Below are the code and all the weights of a small trained network. Each question names an input and a class and asks about switching units off, where a switched-off unit gives its printed mean instead of its output.

import numpy as np


def w(rows, s, z=0):
    codes = np.array(rows[::2]) - 128.0
    scale = np.full(codes.shape[1], s)
    scale[-1] = z or s
    return codes * scale


def f(y):
    return y / 2 * (1 + np.tanh(0.7978845608 * (y + 0.044715 * y**3)))


def log_softmax(a):
    a = a - a.max(-1, keepdims=True)
    return a - np.log(np.exp(a).sum(-1, keepdims=True))


def net(x, mask):
    res = np.array(x, float).reshape(1, 3) / 4 @ E
    y = f(res @ A[0][:, :-1].T + A[0][:, -1])
    res = res + np.where(mask, y, B[0][:, -1]) @ B[0][:, :-1]
    return log_softmax(res[-1] @ U[:, :-1].T + U[:, -1])


A, B = {}, {}
E = w([
[137,217,173,124,65,233,12],'x0',
[84,244,81,198,214,53,141],'x1',
[207,126,69,41,249,116,69],'x2',
],0.011)
A[0] = w([
[133,83,143,67,101,189,112,128],'neuron 1',
[153,34,71,120,55,178,167,101],'neuron 2',
[96,224,34,138,99,86,104,63],'neuron 3',
[104,104,92,201,33,141,158,89],'neuron 4',
[169,45,137,105,110,151,112,152],'neuron 5',
[117,185,175,103,119,163,58,67],'neuron 6',
[43,116,132,234,58,169,148,124],'neuron 7',
[49,78,144,126,109,113,228,223],'neuron 8',
[108,62,78,135,148,104,185,71],'neuron 9',
[140,66,130,40,163,19,171,144],'neuron 10',
[155,51,148,124,51,141,155,92],'neuron 11',
[171,85,167,103,102,163,142,70],'neuron 12',
[87,210,54,214,118,96,176,244],'neuron 13',
[49,162,150,191,76,143,186,108],'neuron 14',
[182,151,102,21,194,135,103,97],'neuron 15',
[110,40,114,190,130,95,183,128],'neuron 16',
[106,194,83,138,106,37,136,90],'neuron 17',
[88,205,61,148,100,64,139,109],'neuron 18',
[100,226,203,142,212,124,164,64],'neuron 19',
[133,171,176,151,174,234,82,85],'neuron 20',
[175,115,139,86,76,182,139,177],'neuron 21',
[51,145,147,159,86,159,178,82],'neuron 22',
[212,68,97,108,98,177,140,83],'neuron 23',
[127,31,170,118,156,49,185,149],'neuron 24',
[102,175,87,189,223,168,128,205],'neuron 25',
[114,88,169,196,59,72,149,106],'neuron 26',
[100,121,84,132,135,129,108,235],'neuron 27',
[130,231,128,173,46,212,2,120],'neuron 28',
[167,24,133,71,71,142,149,236],'neuron 29',
[58,105,212,174,66,169,233,144],'neuron 30',
[209,60,123,125,79,132,153,100],'neuron 31',
[166,207,197,148,106,204,52,154],'neuron 32',
[102,64,51,151,158,149,203,76],'neuron 33',
[179,105,78,65,212,121,78,135],'neuron 34',
[196,136,28,65,142,121,107,89],'neuron 35',
],0.0093,0.011)
B[0] = w([
[134,150,139,156,128,95,139,186],'neuron 1',
[154,104,136,167,150,107,157,179],'neuron 2',
[147,118,151,170,204,114,190,159],'neuron 3',
[151,179,134,97,149,159,158,171],'neuron 4',
[184,130,139,139,128,72,135,187],'neuron 5',
[104,170,86,140,166,126,174,172],'neuron 6',
[132,159,151,68,125,136,119,201],'neuron 7',
[138,142,106,114,93,114,81,215],'neuron 8',
[84,145,72,131,227,140,209,166],'neuron 9',
[91,141,82,133,120,148,101,210],'neuron 10',
[144,128,156,146,178,104,153,178],'neuron 11',
[139,125,139,178,227,113,246,157],'neuron 12',
[145,128,144,146,78,86,106,231],'neuron 13',
[150,176,158,82,144,163,128,184],'neuron 14',
[141,207,165,68,122,183,126,195],'neuron 15',
[75,131,64,132,122,128,139,183],'neuron 16',
[148,129,154,143,174,103,164,163],'neuron 17',
[138,137,173,172,147,88,157,170],'neuron 18',
[154,119,157,176,207,108,202,159],'neuron 19',
[77,145,83,125,170,115,166,177],'neuron 20',
[130,126,125,157,108,119,108,198],'neuron 21',
[130,176,144,86,181,175,178,163],'neuron 22',
[146,140,146,151,197,100,153,166],'neuron 23',
[105,134,91,120,123,99,128,203],'neuron 24',
[176,91,155,145,75,81,108,205],'neuron 25',
[122,199,133,80,156,160,116,171],'neuron 26',
[143,139,122,130,82,102,102,186],'neuron 27',
[75,135,81,120,127,99,138,249],'neuron 28',
[147,113,141,155,97,83,95,238],'neuron 29',
[139,181,158,112,107,161,97,217],'neuron 30',
[139,144,141,161,140,105,163,165],'neuron 31',
[98,129,78,145,117,89,117,230],'neuron 32',
[70,155,99,132,191,138,189,164],'neuron 33',
[149,195,142,72,99,153,108,211],'neuron 34',
[154,181,167,73,149,183,144,177],'neuron 35',
],0.012,0.018)
U = w([
[167,187,179,32,141,163,129,130],'0',
[33,145,24,145,155,106,151,114],'1',
[202,122,200,224,170,81,163,104],'2',
[157,101,125,137,1,86,18,254],'3',
[131,134,130,128,131,178,132,97],'4',
[87,106,137,128,160,170,124,103],'5',
[121,91,160,121,145,125,145,99],'6',
[118,94,142,126,117,151,134,98],'7',
],0.014,0.0083)

Each question gives the input, the list of numbers given to net, and the class t.
The units are the neurons (one row each of A and B). Each row of codes is followed by its name. A weight is (code - 128) times the scale printed after its matrix; where a second scale follows, it is the last column's (A, B and U).
mask holds one flag per neuron, in row order. A switched-off neuron (its flag False) gives its mean, the last column of its row in B, instead of its output. The means were averaged over made-up inputs and are rounded, as every weight is.
A unit's drop is (log p(t) with every unit on - log p(t) with that unit switched off) / (log p(t) with every unit on - log p(t) with every unit switched off).
unit that matters most: the unit with the biggest drop
k most important neurons: the k neurons with the biggest drops, biggest first
drop of u: that unit's drop, to one decimal
input [3,-1,1], class 3: unit that matters most : neuron 9
input [4,4,3], class 1: 2 most important neurons : [neuron 29; neuron 28]
input [8,-6,-6], class 1: 2 most important neurons : [neuron 28; neuron 32]
input [7,8,-4], class 2: 2 most important neurons : [neuron 19; neuron 3]
input [-4,2,4], class 0: 2 most important neurons : [neuron 28; neuron 32]
input [2,-3,-3], class 3: 3 most important neurons : [neuron 15; neuron 35; neuron 9]
input [5,7,-7], class 0: 2 most important neurons : [neuron 7; neuron 14]
input [5,-5,0], class 1: 3 most important neurons : [neuron 28; neuron 32; neuron 25]
input [6,-3,5], class 1: 2 most important neurons : [neuron 32; neuron 28]
input [1,8,-7], class 2: 3 most important neurons : [neuron 18; neuron 19; neuron 3]
input [4,2,2], class 1: 2 most important neurons : [neuron 29; neuron 8]
input [-3,-3,0], class 3: drop of neuron 29 : 0.2
input [5,-8,-2], class 2: drop of neuron 6 : 0.0
input [0,7,8], class 0: unit that matters most : neuron 34
input [-7,5,-8], class 0: drop of neuron 14 : 0.1
